Below are the code and all the weights of a small trained network. Each question names an input and a class and asks about switching units off, where a switched-off unit gives its printed mean instead of its output.

import numpy as np


def w(rows, s, z=0):
    codes = np.array(rows[::2]) - 128.0
    scale = np.full(codes.shape[1], s)
    scale[-1] = z or s
    return codes * scale


def norm(h):
    return h / np.sqrt((h * h).mean(-1, keepdims=True) + 1e-5)


def f(y):
    return np.maximum(y, 0)


def log_softmax(a):
    a = a - a.max(-1, keepdims=True)
    return a - np.log(np.exp(a).sum(-1, keepdims=True))


def net(x, mask):
    res = np.array(x, float).reshape(1, 5) / 4 @ E
    u = 0
    for l in range(2):
        y = f(norm(res) @ A[l][:, :-1].T + A[l][:, -1])
        res = res + np.where(mask[u : u + 9], y, B[l][:, -1]) @ B[l][:, :-1]
        u += 9
    return log_softmax(norm(res)[-1] @ U[:, :-1].T + U[:, -1])


A, B = {}, {}
E = w([
[188,44,68,180,119,85],'x0',
[158,154,132,201,118,146],'x1',
[177,123,148,156,228,94],'x2',
[158,204,60,179,2,42],'x3',
[114,99,127,243,90,123],'x4',
],0.0069)
A[0] = w([
[152,157,94,206,141,146,141],'0.n0',
[136,250,135,127,167,167,3],'0.n1',
[100,62,147,137,85,179,74],'0.n2',
[157,67,189,130,81,198,157],'0.n3',
[123,114,118,175,82,143,54],'0.n4',
[126,87,56,132,172,19,134],'0.n5',
[94,147,82,183,116,248,157],'0.n6',
[154,168,215,89,184,82,168],'0.n7',
[128,254,59,105,111,115,101],'0.n8',
],0.0076,0.0023)
B[0] = w([
[100,111,122,129,75,14,219],'0.n0',
[143,131,194,44,135,65,194],'0.n1',
[125,137,117,84,123,135,178],'0.n2',
[196,119,112,84,92,131,198],'0.n3',
[120,128,148,66,132,116,184],'0.n4',
[145,1,182,155,139,223,237],'0.n5',
[188,125,245,80,119,93,207],'0.n6',
[181,105,109,167,63,149,246],'0.n7',
[119,174,81,87,127,133,253],'0.n8',
],0.0075,0.0039)
A[1] = w([
[101,164,193,211,193,134,253],'1.n0',
[67,160,232,36,215,221,209],'1.n1',
[153,122,243,233,196,76,135],'1.n2',
[190,127,108,229,173,195,228],'1.n3',
[72,104,89,118,93,109,136],'1.n4',
[95,234,57,75,101,104,150],'1.n5',
[132,83,127,153,107,73,96],'1.n6',
[65,120,151,254,156,167,35],'1.n7',
[109,34,9,217,103,85,183],'1.n8',
],0.0075,0.0013)
B[1] = w([
[130,119,2,85,118,97,156],'1.n0',
[137,17,145,233,79,76,255],'1.n1',
[95,210,109,60,116,137,192],'1.n2',
[71,106,159,179,135,129,167],'1.n3',
[125,114,148,171,168,91,156],'1.n4',
[133,230,112,213,215,205,195],'1.n5',
[100,138,132,119,119,142,171],'1.n6',
[17,200,183,97,158,91,143],'1.n7',
[147,124,163,67,156,143,211],'1.n8',
],0.0074,0.0075)
U = w([
[174,35,217,90,141,63,254],'0',
[140,255,134,53,175,75,2],'1',
],0.0092,0.0015)

Each question gives the input, the list of numbers given to net, and the class t.
The units are the neurons (one row each of A and B). Each row of codes is followed by its name. A weight is (code - 128) times the scale printed after its matrix; where a second scale follows, it is the last column's (A, B and U).
mask holds one flag per neuron, layer by layer. A switched-off neuron (its flag False) gives its mean, the last column of its row in B, instead of its output. The means were averaged over made-up inputs and are rounded, as every weight is.
A unit's drop is (log p(t) with every unit on - log p(t) with that unit switched off) / (log p(t) with every unit on - log p(t) with every unit switched off).
The circuit of an input: a set's keep is (log p(t) with only the set's units on - log p(t) with every unit switched off) / (log p(t) with every unit on - log p(t) with every unit switched off). Starting from the 12 units with the biggest drops (on a tie, the unit counted first), units are removed one at a time, each time the one whose removal leaves the highest keep (on an exact tie, the one counted first), for as long as the keep stays at least 0.8.
units of the circuit, in order: the units of the circuit, biggest drop first
unit that matters most: the unit with the biggest drop
k most important neurons: the k neurons with the biggest drops, biggest first
k most important neurons of layer l: the k neurons of layer l with the biggest drops, biggest first
drop of u: that unit's drop, to one decimal
input [-3,5,-2,2,2], class 1: unit that matters most => 1.n1
input [-1,-8,-8,3,5], class 1: units of the circuit, in order => [1.n1, 0.n5]
input [-4,3,1,2,4], class 1: 2 most important neurons => [1.n1, 0.n5]
input [5,-3,-5,4,-7], class 1: 2 most important neurons => [1.n1, 1.n5]
input [0,4,7,0,7], class 1: 2 most important neurons => [1.n2, 1.n1]
input [-4,0,2,5,5], class 1: 2 most important neurons of layer 1 => [1.n1, 1.n5]
input [1,6,3,-1,2], class 1: 2 most important neurons => [1.n2, 1.n1]
input [5,-5,-5,3,-7], class 1: 3 most important neurons of layer 0 => [0.n8, 0.n7, 0.n6]
input [3,5,8,6,6], class 1: 2 most important neurons of layer 0 => [0.n7, 0.n3]
input [-3,-5,-1,2,1], class 1: drop of 0.n1 => 0.0
input [-6,-7,4,2,5], class 1: drop of 0.n5 => 1.9
